Below are the code and all the weights of a small trained network. Each question names an input and a class and asks about switching units off, where a switched-off unit gives its printed mean instead of its output.

import numpy as np


def w(rows, s, z=0):
    codes = np.array(rows[::2]) - 128.0
    scale = np.full(codes.shape[1], s)
    scale[-1] = z or s
    return codes * scale


def f(y):
    return np.maximum(y, 0)


def log_softmax(a):
    a = a - a.max(-1, keepdims=True)
    return a - np.log(np.exp(a).sum(-1, keepdims=True))


def net(x, mask):
    res = np.array(x, float).reshape(1, 6) / 4 @ E
    y = f(res @ A[0][:, :-1].T + A[0][:, -1])
    res = res + np.where(mask, y, B[0][:, -1]) @ B[0][:, :-1]
    return log_softmax(res[-1] @ U[:, :-1].T + U[:, -1])


A, B = {}, {}
E = w([
[182,206,65,102,185,2,60,177,226],'x0',
[171,151,159,42,51,58,231,26,189],'x1',
[130,127,129,131,123,130,127,129,132],'x2',
[126,124,131,127,127,118,132,133,121],'x3',
[218,242,234,189,60,121,100,162,68],'x4',
[121,131,132,124,134,122,131,128,121],'x5',
],0.0077)
A[0] = w([
[130,155,144,68,49,121,170,59,178,68],'neuron 0',
[116,103,94,203,195,179,78,220,70,71],'neuron 1',
[171,192,201,164,87,146,101,134,91,139],'neuron 2',
[88,75,168,159,88,197,166,70,48,107],'neuron 3',
[162,189,76,80,175,31,62,160,207,90],'neuron 4',
[51,15,44,97,178,151,130,131,154,141],'neuron 5',
[162,185,90,143,196,38,33,188,189,110],'neuron 6',
[78,42,46,61,154,140,148,97,159,152],'neuron 7',
[162,161,158,66,68,89,219,81,163,47],'neuron 8',
[187,195,91,76,167,16,118,159,196,89],'neuron 9',
[96,106,84,209,174,191,39,246,81,69],'neuron 10',
[108,78,98,99,120,138,154,131,142,135],'neuron 11',
[149,130,158,88,54,69,212,1,146,43],'neuron 12',
[82,89,119,239,206,186,18,217,65,36],'neuron 13',
[116,144,121,163,119,130,147,139,126,3],'neuron 14',
[180,226,198,175,91,124,126,161,78,152],'neuron 15',
[190,208,198,180,47,139,137,130,71,140],'neuron 16',
[68,81,153,130,81,191,164,90,83,86],'neuron 17',
[170,162,175,178,115,148,55,156,84,108],'neuron 18',
[117,83,200,129,71,213,202,112,73,109],'neuron 19',
[122,105,126,157,150,129,119,164,106,15],'neuron 20',
[108,71,174,119,83,227,185,75,70,94],'neuron 21',
[56,46,38,100,172,149,149,98,159,133],'neuron 22',
[175,122,152,60,75,86,195,55,151,42],'neuron 23',
[188,121,142,85,112,105,214,83,150,93],'neuron 24',
[193,216,221,176,51,123,101,163,82,180],'neuron 25',
[85,13,72,90,184,133,165,109,180,138],'neuron 26',
[81,71,180,160,92,221,186,91,73,113],'neuron 27',
],0.0089,0.004)
B[0] = w([
[80,123,150,72,85,163,195,33,100,177],'neuron 0',
[56,138,143,54,66,185,206,50,80,220],'neuron 1',
[176,167,164,136,186,50,126,116,207,195],'neuron 2',
[137,71,40,195,150,162,43,210,81,208],'neuron 3',
[125,37,22,234,153,190,59,233,54,222],'neuron 4',
[227,193,219,117,203,26,114,70,214,221],'neuron 5',
[129,39,24,197,129,202,48,230,46,231],'neuron 6',
[234,208,184,123,216,38,114,104,211,207],'neuron 7',
[41,122,163,47,17,220,198,29,73,186],'neuron 8',
[131,33,30,229,121,191,33,251,64,217],'neuron 9',
[46,116,184,22,17,171,234,40,72,239],'neuron 10',
[176,164,160,144,160,101,113,117,174,161],'neuron 11',
[47,125,151,50,39,204,227,51,81,196],'neuron 12',
[34,105,158,16,21,236,254,4,59,248],'neuron 13',
[155,115,103,96,157,144,143,123,116,128],'neuron 14',
[234,178,162,132,220,32,89,94,225,212],'neuron 15',
[198,188,210,88,214,18,97,90,206,211],'neuron 16',
[128,62,68,200,132,153,59,200,87,192],'neuron 17',
[188,188,151,98,170,49,161,68,208,190],'neuron 18',
[135,68,46,207,189,177,55,225,81,206],'neuron 19',
[97,137,121,135,102,131,162,113,88,145],'neuron 20',
[125,34,60,207,153,180,38,215,73,209],'neuron 21',
[216,201,204,121,216,24,108,86,206,211],'neuron 22',
[71,113,158,66,36,181,229,60,98,182],'neuron 23',
[72,138,156,83,83,147,179,83,117,173],'neuron 24',
[209,192,177,111,237,16,94,90,215,229],'neuron 25',
[211,208,189,116,221,18,104,97,218,209],'neuron 26',
[127,50,43,213,172,187,27,207,55,215],'neuron 27',
],0.0069,0.015)
U = w([
[225,217,201,109,229,2,91,97,243,250],'0',
[114,29,21,206,144,189,26,251,71,3],'1',
[39,122,169,14,22,192,251,37,91,63],'2',
],0.011,0.0019)

Each question gives the input, the list of numbers given to net, and the class t.
The units are the neurons (one row each of A and B). Each row of codes is followed by its name. A weight is (code - 128) times the scale printed after its matrix; where a second scale follows, it is the last column's (A, B and U).
mask holds one flag per neuron, in row order. A switched-off neuron (its flag False) gives its mean, the last column of its row in B, instead of its output. The means were averaged over made-up inputs and are rounded, as every weight is.
A unit's drop is (log p(t) with every unit on - log p(t) with that unit switched off) / (log p(t) with every unit on - log p(t) with every unit switched off).
most important unit: the unit with the biggest drop
k most important neurons: the k neurons with the biggest drops, biggest first
drop when u is switched off: that unit's drop, to one decimal
input [-5,4,8,0,-4,-4], class 1: most important unit -> neuron 21
input [-7,0,-1,5,-7,3], class 0: 4 most important neurons -> neuron 5; neuron 22; neuron 26; neuron 7
input [-4,-8,-2,8,7,6], class 2: 2 most important neurons -> neuron 13; neuron 10
input [-5,-8,1,8,8,-7], class 0: 2 most important neurons -> neuron 25; neuron 15
input [7,4,-1,3,6,4], class 1: 2 most important neurons -> neuron 9; neuron 4
input [5,-7,6,2,2,3], class 2: 2 most important neurons -> neuron 13; neuron 10
input [-3,-1,0,-5,-3,-6], class 0: 3 most important neurons -> neuron 6; neuron 4; neuron 9
input [6,1,-4,-2,5,7], class 1: 4 most important neurons -> neuron 9; neuron 6; neuron 4; neuron 5
input [-2,7,0,-5,-8,-3], class 0: 2 most important neurons -> neuron 7; neuron 26
input [7,7,2,7,6,-8], class 1: 4 most important neurons -> neuron 9; neuron 4; neuron 13; neuron 6
input [-6,-4,-4,6,-7,2], class 0: 2 most important neurons -> neuron 5; neuron 22
input [-6,-8,-8,-8,-3,-2], class 2: drop when neuron 10 is switched off -> 0.3
input [6,-8,5,2,1,-5], class 2: drop when neuron 10 is switched off -> 0.3
input [-3,-4,2,8,1,-6], class 2: drop when neuron 4 is switched off -> 0.1
